[172 132 118 163 115  90 174 135 131 123  73  99 102 122 121 129 166] -> gatom
[113  97 117 163  59 126 158  98 104 138 136 164 133 160 101 128 106] -> folu
[172 132 118 163 115  90 174 135 131 123  73  99 165  76 113 128 132] -> Gezif
asked: [112  96 118 163  60 126 158  98 102 138 135 165 133 160  99 129 106]	folu
tail: [163  59]	[126 158  98 104 138 136 164 133 160 101 128 106]
tail: [117 163  59 126]	[158  98 104 138 136 164 133 160 101 128 106]
diff folu: [113  97 117 163  59 126 158  98 104 138 135 164 133 160 101 128 106]	11, [136]
present: [174 135 131]	yes
present: [135 174  90 115]	no

[130 194 162 163]  rig
[143 194 162 162]  kad
[ 99 205 149 153]  muke
tail: [143 194 162]	[162]
asked: [ 99 205 149 153]	muke

[218 106 100 130  59 114  84 130  94 128 147 200 223 114 108 129  95]  Tilu
[158 127 121 131  59 114  85 207 118 129 132 171 154  37 116 133  68]  fufuf
[114 166 151 118  73  75  94 146 157 128 157 110 141  67 168 143 114]  buka
[148 162 126 131  59 114  85 208 155 128 150 108 154 140 172 144 149]  ged
[ 80 119 147 131 160 134 144  72 128 128 122  98  92 168 121 118 156]  mobi
diff ged: [148 162 126 131  60 114  85 208 155 128 150 108 154 140 172 144 149]	5, [59]
tail: [131  59 114  85 207]	[118 129 132 171 154  37 116 133  68]
tail: [121 131  59]	[114  85 207 118 129 132 171 154  37 116 133  68]
diff ged: [148 162 126 131  59 114  85 208 155 128 150 108 153 140 172 144 149]	13, [154]
present: [122 128]	no
diff buka: [114 166 151 118  74  75  94 146 157 128 157 110 141  67 168 143 114]	5, [73]
asked: [147 162 127 130  59 114  85 208 155 128 151 108 154 140 172 144 149]	ged

[110 154 150 124 135] = Funep
[ 49  78 102 144  73] = vigi
[124 182 127  81 148] = Pezal
[146 165  55  83  52] = Gino
[102  71 157 169 145] = Neki
[102  71 151 200 118] = govon
[ 72 209 204 151 122] = Reman
[110 154 150 124 115] = Zafo
[194  85 151 200 118] = tov
[127  56  47  72 136] = kemod
[115 203  55 194  93] = kur
present: [ 55 194  93]	yes
diff Reman: [ 72 209 204 150 122]	4, [151]
asked: [126  56  47  72 136]	kemod
diff Reman: [ 73 209 204 151 122]	1, [72]
asked: [ 72 209 204 151 123]	Reman

[130 132 131 136 128 134 133 142 120  92 118 126 134 119 140] : giref
[134 125 124 126  94  56 147 158 139 116 122 179 163 130 124] : pum
[136 159 140 126 143  97 112 138 191 151 146 160 125 147  95] : Los
[132 126 131 130 116 130 126 133 119 124 125 129 135 125 129] : duf
[142 113 134 131 116 126 133 135 112 116 133 135 137 121 128] : fir
[ 73 194 108 101 119 175  72 122 165 177  91  82 108 156 126] : fedar
[142 113 134 131 116 126 133 135 112 116 127 110 137 126 134] : Sos
[136 124 124 127  97  64 145 155 136 118 126 175 159 130 124] : rut
[142 113 134 131 116 126 133 135 112 116 133 135 137 126 128] : luf
[130 117 123 142 120 157 148 143  81  93 118 107 137 101 165] : tas
[142 113 134 130 116 126 133 135 112 116 126 124 135 116 142] : mul
tail: [120  92]	[118 126 134 119 140]
present: [126 116 112 135]	no
tail: [119 175  72]	[122 165 177  91  82 108 156 126]
tail: [ 93 118]	[107 137 101 165]
present: [ 81 143]	no
present: [135 125 129]	yes

[140 129 145 138 131 119 154 128 152 154 134 144 123 132 149 141 118 121
 134 126 122 141 131]  Sefat
[199 104 151  95 172 105 136 151 106 123  83 107 160 150  63 136 163  96
  81 165 187  93  85]  tabol
[146 120 128 118 149 151 100 143 109 109 124 117 154 152  91 117 154 148
 117 146 173 116 111]  zeku
[177 112 156 114 146  78 176 130 141 157  96 130 124 125 120 150 122  75
 100 137 130 116 105]  Liki
[134 131 133 134 131 135 139 133 135 134 139 136 132 133 139 129 122 130
 136 126 124 140 132]  Gebe
[112 106 144 151 119 151 113 111 171 160 162 156 114 157 156 114  95 168
 145 104 139 153 116]  mena
[119 154 128 146 125 140 147 136 138 135 149 141 131 122 160 140 130 136
 153 129 109 149 159]  Veki
asked: [111 106 144 150 119 151 113 111 171 161 162 155 114 157 156 114  95 168
 145 104 140 153 116]	mena
asked: [140 127 143 138 131 117 155 128 153 156 134 145 124 133 150 143 116 123
 134 126 122 141 132]	Sefat
asked: [178 113 156 115 143  76 179 129 140 157  96 133 124 127 117 148 123  75
  99 136 132 117 106]	Liki

[ 71 178 135 163 176]  pem
[ 71 178 135 163 180]  Nipe
[ 64 183 132 166 198]  fevek
present: [ 65 183 132 166 198]	no
present: [183 132 166 198]	yes
asked: [ 63 183 131 166 198]	fevek

[174 129 163 118 147] -> sivam
[133 123  71 145 129] -> Ruz
[133 153 109 205 109] -> puza
[174 129 163 118 106] -> nasu
[133 203 109 205 109] -> futem
[168 105 121 149  61] -> nurim
[120 123  71 144 129] -> rez
tail: [ 71 144]	[129]
present: [133 123]	yes
diff nasu: [174 130 163 118 106]	2, [129]
diff nurim: [168 106 121 149  61]	2, [105]
asked: [174 129 164 118 147]	sivam
diff nurim: [168 105 121 149  62]	5, [61]
diff nurim: [169 105 121 149  61]	1, [168]

[206 172 164 134  54 128  78 128] : kivo
[204 128 164 135  55 157  77 156] : rol
[128 175 164 133  53 156  80 161] : ledaf
[207 175 165 133  51 157 128 161] : Fina
[208 176 166 132  51 128  81 163] : gud
[206 173 164 134  53 157  79 128] : Zut
[203 168 164 135  56 158  77 153] : dure
asked: [206 173 164 135  54 158  79 127]	Zut
diff Fina: [207 175 164 133  51 157 128 161]	3, [165]
tail: [128 164]	[135  55 157  77 156]

[124  67 182  82] : sazu
[125  70 182  56] : nis
[125  67 182  56] : Fopir
tail: [ 70 182]	[56]
diff sazu: [123  67 182  82]	1, [124]
diff Fopir: [125  66 182  56]	2, [67]
present: [182  67 125]	no
tail: [125  67 182]	[56]

[168 114 145 149 111 138 152 103  70 123 102 126 204 159 129 115 139 113
 154 149 152 163 131 102 198 111 107 150 181 198 139 127 143 109 159  94
 118 192 132 116 122 102 127 148] = tugal
[213 131 120  95 127 137  55 130 132 127  98 126 133 138 132 122 118 130
 130 129 122 147 125 105 126 107 139 111 149 108 131 153 139 122 142 174
 116 136 117 114 113 110 124 149] = Nisel
[168 114 145 149 111 138 152 103  70 123 102 126 204 159 129 115 139 113
 154 149 152 163 131 102 198 111 107 150 181 198 139 127 143 109 122 135
 142 160 138 140 117 140 111 169] = gisil
present: [110 113 114]	no
diff tugal: [168 114 145 149 111 138 152 103  70 123 102 126 204 159 129 115 139 113
 154 149 152 163 131 102 198 111 107 150 181 198 139 127 143 109 159  94
 118 192 132 115 122 102 127 148]	40, [116]
tail: [110 124]	[149]
present: [129 115]	yes

[100  81  52 116 218  64  62 120  70 201 165 123 196  97 200 119 137 173
  40 162] = radig
[150  48  46 170  93 106 190 194 197  38 216 150  46  86 111 132 129  44
 160  87] = vatal
[196 167  79 207  41 219 125 144  67  72  78 126 107  88 113 202  94 211
  70 121] = kib
[130  61 177  47  60 110 211  54  84 114 104 157 202 140 153  62  56 164
  36 156] = nor
[ 49  76  42 205  85 183  62 121 175 185  79 142 135  92 111 132 119 121
  72 198] = Konot
[ 67 152  73 184  61 117 123 198 191  43 171 178 174  75  55 211 143 209
  41  63] = Dano
[129 154 154 102 103 187 132  96 200  45  68 191  86  85  78  71 142 113
  70  47] = repat
[158 136 139  92 191 180 172 123 126 159 100 127  56 104 122 122  49 207
 207  76] = votot
[ 87  40 146 125 148 130 208 192 189  88 159 193 211  49  69 117 183 109
 215 211] = bizil
asked: [159 135 139  91 190 180 172 124 126 159 100 126  57 104 121 122  50 207
 207  76]	votot
tail: [ 62 120]	[ 70 201 165 123 196  97 200 119 137 173  40 162]
diff Dano: [ 67 152  73 184  61 117 123 198 191  43 171 178 173  75  55 211 143 209
  41  63]	13, [174]
diff repat: [129 154 154 102 103 187 132  96 201  45  68 191  86  85  78  71 142 113
  70  47]	9, [200]
present: [198 191  43 172]	no
present: [185  61 117]	no

[ 99 105  95 167  99  95 138  94] -> Rudub
[123 110 138 163 144 111 172 135] -> mume
[119 125 121 176 129  93  84 148] -> gab
[119 125 121 176 129  93 159 103] -> ror
[ 59  71 108 192  97  92 107  94] -> mogud
[131 139 146 107  83 121 146 123] -> pofe
[ 83  94 183 163 186 156  96 156] -> lala
[ 67  68 139 127 106 178  85 165] -> zimu
[ 78  85  98 143  94 116 144 129] -> fis
[124 120 176 165 172 139 121 124] -> zagos
[168 160  92 129 106  81 161  73] -> vupan
[131 139 146 107 137 144 106 130] -> Tusu
asked: [ 99 104  95 168  99  95 139  93]	Rudub
asked: [131 138 146 107  83 121 147 123]	pofe

[165 142 184 139  39]  Gasof
[164 142 185 113 142]  nuku
[164 142 184 139  39]  gake
[143 138 167 133 123]  Sata
[147 132 168 134 101]  Dobad
[101 138 167 133 123]  Leku
tail: [165 142]	[184 139  39]
tail: [164 142 184]	[139  39]
present: [142 184 139]	yes
present: [101 138 167 133 123]	yes
present: [185 113]	yes
diff Gasof: [166 142 184 139  39]	1, [165]

[ 89  85  74 103] -> tof
[194  85  74 103] -> fizil
[ 73  47 150 177] -> galud
[109  76  61 116] -> Vuna
diff Vuna: [109  76  60 116]	3, [61]
asked: [194  86  76 103]	fizil
asked: [112  77  63 114]	Vuna

[138 107 128 129 109 112 119 105 185 149 110 136 162  87 156 131 122 156
 120 160  78] = Pim
[138 107 157 150 109 112 119 105 185 149 110 136 162  87 156 131 122 141
 141 162  72] = buri
[124 118 101 126 148 100 111 132 189 121 111 113 147 123  95  85 159 165
 130 138 151] = mon
[ 83 158  91 119 158  89  87 116 113 111 112  95 127 168 122 108 107 164
 112 107 146] = Fop
[140  77  82 132 101 199 164 172  75 154 125 132  98 170 128 168 135 157
 135 153  99] = gude
[159 108 139 105 128 134  79  87 126 117 104  81 130 145 106  86  95  75
 157 133 141] = zarag
[128 111 108 150 138 152 170 198 134 137 140  99 171 132  99 143 132  94
 133 158 166] = tapiz
[139  76  83 132 102 199 163 172  77 154 124 131 100 169 130 166 135 156
 134 154 100] = des
[ 93  51  92 124 156  59 147 126 126  81 122  87 105 123  96  85 113 166
 100 136 139] = tun
[ 91 152 157 151  90 127  99 119 168 144 167 177 117  50 170 147 148 159
  87 125 154] = nit
tail: [95 85]	[159 165 130 138 151]
asked: [127 111 108 151 141 152 172 199 133 137 141 101 171 131 100 143 132  94
 130 157 164]	tapiz
tail: [157 151]	[ 90 127  99 119 168 144 167 177 117  50 170 147 148 159  87 125 154]
present: [ 75 156 133]	no
asked: [ 90 151 157 153  90 128 100 119 169 144 167 176 118  48 169 147 150 159
  86 126 153]	nit
present: [134 198]	no

[ 85 148 190 167 171 103 189] : Popu
[195 105 113 186 208  84 109] : tudi
[217  92  55 128 137 123  52] : Mibez
asked: [ 85 148 190 167 171 103 189]	Popu
tail: [113 186 208  84]	[109]
diff Popu: [ 85 148 190 167 171 102 189]	6, [103]
present: [137 128]	no

